Below is a small trained network, with its code and all its weights. Each question gives an input and a class and asks what happens when units are switched off, that is, made to give their printed mean instead of their output.

import numpy as np


def w(rows, s, z=0):
    codes = np.array(rows[::2]) - 128.0
    scale = np.full(codes.shape[1], s)
    scale[-1] = z or s
    return codes * scale


def norm(h):
    return h / np.sqrt((h * h).mean(-1, keepdims=True) + 1e-5)


def f(y):
    return y / 2 * (1 + np.tanh(0.7978845608 * (y + 0.044715 * y**3)))


def log_softmax(a):
    a = a - a.max(-1, keepdims=True)
    return a - np.log(np.exp(a).sum(-1, keepdims=True))


def net(x, mask):
    res = np.array(x, float).reshape(1, 4) / 4 @ E
    u = 0
    for l in range(3):
        y = f(norm(res) @ A[l][:, :-1].T + A[l][:, -1])
        res = res + np.where(mask[u : u + 12], y, B[l][:, -1]) @ B[l][:, :-1]
        u += 12
    return log_softmax(norm(res)[-1] @ U[:, :-1].T + U[:, -1])


A, B = {}, {}
E = w([
[26,35,181],'x0',
[80,55,10],'x1',
[95,182,180],'x2',
[180,5,120],'x3',
],0.0026)
A[0] = w([
[234,254,59,45],'L0N1',
[184,103,73,205],'L0N2',
[122,54,128,83],'L0N3',
[204,131,91,66],'L0N4',
[147,119,139,32],'L0N5',
[45,36,85,103],'L0N6',
[181,58,153,53],'L0N7',
[72,38,28,43],'L0N8',
[195,84,154,68],'L0N9',
[110,78,158,49],'L0N10',
[184,144,143,4],'L0N11',
[139,173,88,65],'L0N12',
],0.0065,0.0015)
B[0] = w([
[225,197,77,253],'L0N1',
[84,25,185,184],'L0N2',
[59,37,242,153],'L0N3',
[58,226,169,145],'L0N4',
[169,97,113,108],'L0N5',
[206,107,2,213],'L0N6',
[147,98,204,144],'L0N7',
[105,84,87,222],'L0N8',
[76,108,236,136],'L0N9',
[157,155,144,130],'L0N10',
[181,41,105,116],'L0N11',
[119,146,235,136],'L0N12',
],0.0036,0.003)
A[1] = w([
[33,157,162,147],'L1N1',
[49,3,115,238],'L1N2',
[158,245,167,163],'L1N3',
[226,204,111,164],'L1N4',
[57,130,187,191],'L1N5',
[106,80,171,102],'L1N6',
[69,176,100,200],'L1N7',
[69,11,159,85],'L1N8',
[152,126,135,94],'L1N9',
[89,216,22,251],'L1N10',
[49,19,67,69],'L1N11',
[159,65,196,118],'L1N12',
],0.0072,0.0015)
B[1] = w([
[101,34,121,146],'L1N1',
[183,104,102,255],'L1N2',
[52,137,80,233],'L1N3',
[16,220,88,217],'L1N4',
[168,86,128,153],'L1N5',
[161,166,95,142],'L1N6',
[142,67,237,161],'L1N7',
[145,182,128,208],'L1N8',
[147,174,98,125],'L1N9',
[155,126,178,239],'L1N10',
[68,119,3,224],'L1N11',
[145,175,131,159],'L1N12',
],0.0059,0.0042)
A[2] = w([
[168,91,155,137],'L2N1',
[87,97,161,138],'L2N2',
[215,106,178,183],'L2N3',
[89,102,47,68],'L2N4',
[162,169,197,252],'L2N5',
[133,8,161,48],'L2N6',
[113,253,78,107],'L2N7',
[159,123,118,107],'L2N8',
[197,91,164,92],'L2N9',
[202,137,128,109],'L2N10',
[67,80,105,226],'L2N11',
[97,82,168,156],'L2N12',
],0.011,0.0012)
B[2] = w([
[170,222,91,138],'L2N1',
[120,3,232,138],'L2N2',
[127,137,158,150],'L2N3',
[157,102,59,199],'L2N4',
[208,115,39,160],'L2N5',
[53,157,125,182],'L2N6',
[6,194,128,253],'L2N7',
[195,125,168,132],'L2N8',
[180,203,156,145],'L2N9',
[167,174,215,139],'L2N10',
[199,73,108,176],'L2N11',
[149,87,187,141],'L2N12',
],0.0049,0.0061)
U = w([
[90,66,211,98],'0',
[146,61,8,137],'1',
[22,217,109,245],'2',
[211,184,187,6],'3',
],0.017,0.0019)

Each question gives the input, the list of numbers given to net, and the class t.
The units are the neurons (one row each of A and B). Each row of codes is followed by its name. A weight is (code - 128) times the scale printed after its matrix; where a second scale follows, it is the last column's (A, B and U).
mask holds one flag per neuron, layer by layer. A switched-off neuron (its flag False) gives its mean, the last column of its row in B, instead of its output. The means were averaged over made-up inputs and are rounded, as every weight is.
A unit's drop is (log p(t) with every unit on - log p(t) with that unit switched off) / (log p(t) with every unit on - log p(t) with every unit switched off).
most important unit: the unit with the biggest drop
k most important neurons: the k neurons with the biggest drops, biggest first
k most important neurons of layer l: the k neurons of layer l with the biggest drops, biggest first
drop of u: that unit's drop, to one decimal
input [2,2,-5,-7], class 0: most important neuron	(L1N7)
input [7,-1,6,7], class 1: 3 most important neurons	(L1N11, L0N6, L1N10)
input [5,-2,-3,1], class 1: 2 most important neurons	(L1N11, L0N6)
input [-7,4,7,8], class 2: 3 most important neurons	(L0N4, L0N1, L1N7)
input [-4,-3,-4,4], class 2: 2 most important neurons of layer 0	(L0N1, L0N4)
input [8,-2,7,6], class 3: 2 most important neurons	(L1N3, L1N4)
input [-2,7,8,-1], class 1: 2 most important neurons	(L0N8, L0N4)
input [8,-8,6,3], class 3: 2 most important neurons	(L1N11, L1N4)
input [6,-4,-8,2], class 3: 2 most important neurons of layer 2	(L2N10, L2N9)
input [2,-3,3,-7], class 0: 2 most important neurons of layer 0	(L0N1, L0N6)
input [8,2,1,-8], class 0: 2 most important neurons	(L1N7, L0N2)
input [8,-5,-5,4], class 3: drop of L1N3	0.1
input [0,2,8,-6], class 0: drop of L1N7	0.4
input [8,-6,2,-2], class 0: most important unit	L1N1
input [5,-7,-8,7], class 3: drop of L1N8	0.0
input [-7,-8,-7,7], class 2: drop of L0N4	0.1
